Below are the code and all the weights of a small trained network. Each question names an input and a target symbol and asks about switching units off, where a switched-off unit gives its printed mean instead of its output.

import numpy as np


def w(rows, s, z=0):
    codes = np.array(rows[::2]) - 128.0
    scale = np.full(codes.shape[1], s)
    scale[-1] = z or s
    return codes * scale


def f(y):
    return y / 2 * (1 + np.tanh(0.7978845608 * (y + 0.044715 * y**3)))


def softmax(a):
    e = np.exp(a - a.max(-1, keepdims=True))
    return e / e.sum(-1, keepdims=True)


def log_softmax(a):
    a = a - a.max(-1, keepdims=True)
    return a - np.log(np.exp(a).sum(-1, keepdims=True))


def net(x, mask):
    ids = ['γδεζθμξστφψω'.index(c) for c in x.split()]
    T = len(ids)
    res = E[ids] + P[:T]
    u = 0
    for l in range(3):
        q, k, v = (res @ M[l].T for M in (Q, K, V))
        z = softmax(np.where(np.tri(T) > 0, q @ k.T / 3**0.5, -1e9)) @ v
        res = res + np.where(mask[u], z, O[l][:, -1]) @ O[l][:, :-1]
        u += 1
        y = f(res @ A[l][:, :-1].T + A[l][:, -1])
        res = res + np.where(mask[u : u + 4], y, B[l][:, -1]) @ B[l][:, :-1]
        u += 4
    return log_softmax(res[-1] @ U[:, :-1].T + U[:, -1])


Q, K, V, O, A, B = {}, {}, {}, {}, {}, {}
E = w([
[174,114,99,179,152],'γ',
[162,101,99,179,142],'δ',
[207,114,99,200,145],'ε',
[185,104,99,178,161],'ζ',
[169,28,169,107,50],'θ',
[190,78,188,90,100],'μ',
[206,155,91,169,198],'ξ',
[238,65,191,133,71],'σ',
[197,77,96,69,166],'τ',
[192,110,214,58,144],'φ',
[176,87,254,128,156],'ψ',
[95,54,206,181,169],'ω',
],0.016)
P = w([
[132,248,107,103,33],'0',
[159,185,74,137,41],'1',
[152,156,62,139,58],'2',
[150,147,70,143,81],'3',
[152,138,79,148,101],'4',
[155,129,90,149,117],'5',
[156,125,102,145,133],'6',
[156,118,115,147,146],'7',
[156,120,130,140,163],'8',
[159,120,146,134,176],'9',
[155,123,161,125,190],'10',
[157,120,179,109,203],'11',
[157,132,193,109,210],'12',
[159,152,207,135,199],'13',
],0.011)
Q[0] = w([
[211,68,102,254,215],'L0H1',
[149,120,195,98,43],'L0H1',
[213,49,121,196,178],'L0H1',
],0.0083)
K[0] = w([
[168,2,156,95,216],'L0H1',
[24,176,159,147,142],'L0H1',
[169,133,187,110,246],'L0H1',
],0.0088)
V[0] = w([
[42,161,64,106,5],'L0H1',
[91,177,136,76,254],'L0H1',
[46,100,116,176,170],'L0H1',
],0.0054)
O[0] = w([
[81,129,189,123,18,2],'L0H1',
[102,126,34,3,161,94],'L0H1',
[223,118,175,104,26,72],'L0H1',
],0.0066,0.0062)
A[0] = w([
[65,49,190,133,178,86],'L0N1',
[125,106,2,39,107,3],'L0N2',
[130,76,56,176,116,151],'L0N3',
[41,69,231,143,114,113],'L0N4',
],0.0076,0.0054)
B[0] = w([
[114,116,185,178,136,165],'L0N1',
[28,86,148,254,146,117],'L0N2',
[184,172,101,76,187,253],'L0N3',
[65,77,64,126,183,148],'L0N4',
],0.0099,0.0035)
Q[1] = w([
[74,111,79,66,40],'L1H1',
[170,47,36,134,237],'L1H1',
[172,197,2,179,197],'L1H1',
],0.0068)
K[1] = w([
[39,164,116,186,91],'L1H1',
[166,92,227,98,255],'L1H1',
[104,43,119,83,201],'L1H1',
],0.0068)
V[1] = w([
[127,254,145,50,55],'L1H1',
[140,187,155,255,163],'L1H1',
[77,84,159,137,119],'L1H1',
],0.0069)
O[1] = w([
[140,106,135,122,183,1],'L1H1',
[93,155,114,201,173,204],'L1H1',
[96,3,58,158,104,83],'L1H1',
],0.011,0.0081)
A[1] = w([
[185,207,88,72,112,43],'L1N1',
[114,155,2,110,107,8],'L1N2',
[98,118,33,132,149,18],'L1N3',
[114,179,206,99,79,194],'L1N4',
],0.0086,0.0014)
B[1] = w([
[44,91,120,75,135,254],'L1N1',
[133,62,187,141,155,167],'L1N2',
[174,100,161,140,152,151],'L1N3',
[143,109,137,158,4,135],'L1N4',
],0.017,0.0058)
Q[2] = w([
[163,73,150,209,212],'L2H1',
[201,67,204,54,180],'L2H1',
[71,69,254,161,86],'L2H1',
],0.0049)
K[2] = w([
[126,95,245,184,159],'L2H1',
[85,139,217,145,171],'L2H1',
[84,114,92,166,139],'L2H1',
],0.011)
V[2] = w([
[148,120,88,148,172],'L2H1',
[247,143,179,109,96],'L2H1',
[150,139,176,204,136],'L2H1',
],0.012)
O[2] = w([
[101,193,55,93,53,184],'L2H1',
[121,254,253,57,135,83],'L2H1',
[45,101,149,184,80,253],'L2H1',
],0.0088,0.008)
A[2] = w([
[72,177,76,160,158,12],'L2N1',
[166,248,61,186,169,20],'L2N2',
[117,159,152,149,203,78],'L2N3',
[143,196,81,81,131,254],'L2N4',
],0.011,0.0063)
B[2] = w([
[224,11,112,61,50,212],'L2N1',
[191,150,140,177,19,191],'L2N2',
[244,133,186,68,105,225],'L2N3',
[78,170,30,98,110,254],'L2N4',
],0.011,0.0053)
U = w([
[156,167,134,161,131,114],'γ',
[178,145,159,148,100,40],'δ',
[108,195,118,182,99,203],'ε',
[92,153,127,146,88,101],'ζ',
[129,78,148,208,179,182],'θ',
[143,109,234,161,198,213],'μ',
[157,97,105,83,100,6],'ξ',
[68,183,145,177,90,98],'σ',
[115,159,97,131,77,104],'τ',
[136,111,166,86,189,165],'φ',
[8,151,102,76,157,200],'ψ',
[124,124,128,132,30,2],'ω',
],0.011,0.0059)

Each question gives the input, a string of symbols that net reads in full, and the target symbol t.
The units are the heads (3 rows each of Q, K, V and O) and the neurons (one row each of A and B). Each row of codes is followed by its name. A weight is (code - 128) times the scale printed after its matrix; where a second scale follows, it is the last column's (O, A, B and U).
mask holds one flag per unit, layer by layer, with each layer's heads first. A switched-off unit (its flag False) gives its mean, the last column of its rows in O or B, instead of its output. The means were averaged over made-up inputs and are rounded, as every weight is.
A unit's drop is (log p(t) with every unit on - log p(t) with that unit switched off) / (log p(t) with every unit on - log p(t) with every unit switched off).
unit that matters most: the unit with the biggest drop
top k neurons: the k neurons with the biggest drops, biggest first
k most important neurons of layer l: the k neurons of layer l with the biggest drops, biggest first
input θ θ ξ ε, target ξ: unit that matters most -> L1H1
input ξ θ σ δ σ θ τ ε ε τ ψ ξ, target μ: top 4 neurons -> [L0N1 L1N2 L0N3 L1N3]
input ξ ε δ, target ξ: top 3 neurons -> [L1N1 L0N3 L2N1]
input ω σ ε ζ φ ζ, target φ: top 4 neurons -> [L1N1 L2N3 L0N3 L1N4]
input μ ε θ ε ζ θ ε τ θ ω ω θ ψ, target θ: 2 most important neurons of layer 0 -> [L0N1 L0N3]
input σ ψ σ τ σ ξ ω ε, target θ: top 3 neurons -> [L1N2 L0N1 L0N4]
input δ γ θ σ θ ζ φ σ τ γ ξ ε ζ, target ξ: top 3 neurons -> [L2N3 L1N1 L1N2]
input ψ σ ξ ζ ω ω ζ ω ε σ ψ ζ ε, target μ: top 3 neurons -> [L0N1 L0N3 L1N1]
input σ ε ξ γ φ ζ ε τ φ δ γ, target φ: top 4 neurons -> [L2N3 L1N1 L1N4 L0N3]
input ε ζ φ ε, target φ: top 2 neurons -> [L1N1 L0N3]
input ψ ζ ε ω τ τ θ σ σ ε ζ, target δ: top 2 neurons -> [L2N3 L2N2]
input μ θ ε ψ τ ε γ ε ε γ ε, target ω: top 3 neurons -> [L2N2 L2N1 L1N2]
input ω ξ ω θ τ ω μ ξ ψ τ ε ξ ξ, target ξ: top 2 neurons -> [L2N1 L2N3]
input ζ ω ξ, target θ: unit that matters most -> L1N2
input γ ε ε ζ σ σ μ ξ, target δ: top 4 neurons -> [L2N3 L2N2 L1N4 L2N1]
input ω γ τ ζ ε ζ ξ ε ω ε γ, target θ: 2 most important neurons of layer 1 -> [L1N2 L1N3]
input ω ε ε σ σ ψ μ ε ω ψ ξ δ, target μ: 3 most important neurons of layer 1 -> [L1N1 L1N3 L1N2]
input δ ε τ ω γ ε σ σ ω τ, target θ: top 3 neurons -> [L0N1 L0N2 L0N4]
input ω ψ φ τ ζ ε ξ ε ξ ε, target ξ: top 2 neurons -> [L1N1 L2N1]
input ε ξ μ θ θ ψ τ, target μ: top 2 neurons -> [L0N2 L1N1]
input μ ζ τ τ τ γ, target ψ: unit that matters most -> L1N1
input φ φ ξ ξ ζ φ ε ω μ ζ, target θ: 3 most important neurons of layer 0 -> [L0N1 L0N4 L0N3]
input ζ ε ξ τ δ γ ζ ζ ε ε γ ξ ζ γ, target ξ: 2 most important neurons of layer 2 -> [L2N1 L2N2]
input ζ σ τ φ ω σ τ ξ, target ψ: 2 most important neurons of layer 2 -> [L2N4 L2N2]
input ε σ θ ζ ζ ζ ε γ ε φ ω ξ τ ζ, target ψ: 2 most important neurons of layer 2 -> [L2N2 L2N3]
input μ ω ξ θ τ σ ε σ ω ζ ψ, target θ: 2 most important neurons of layer 0 -> [L0N1 L0N4]
input ω τ ε σ ψ ξ, target μ: unit that matters most -> L1N2
input ω τ ζ ξ ε ε ξ δ ψ ε θ θ σ γ, target δ: 2 most important neurons of layer 1 -> [L1N1 L1N4]
input τ τ τ γ ζ ζ ψ ξ σ σ φ δ, target φ: 2 most important neurons of layer 0 -> [L0N3 L0N2]
input θ μ σ ε ω μ ζ τ ε δ, target ψ: 2 most important neurons of layer 0 -> [L0N3 L0N1]
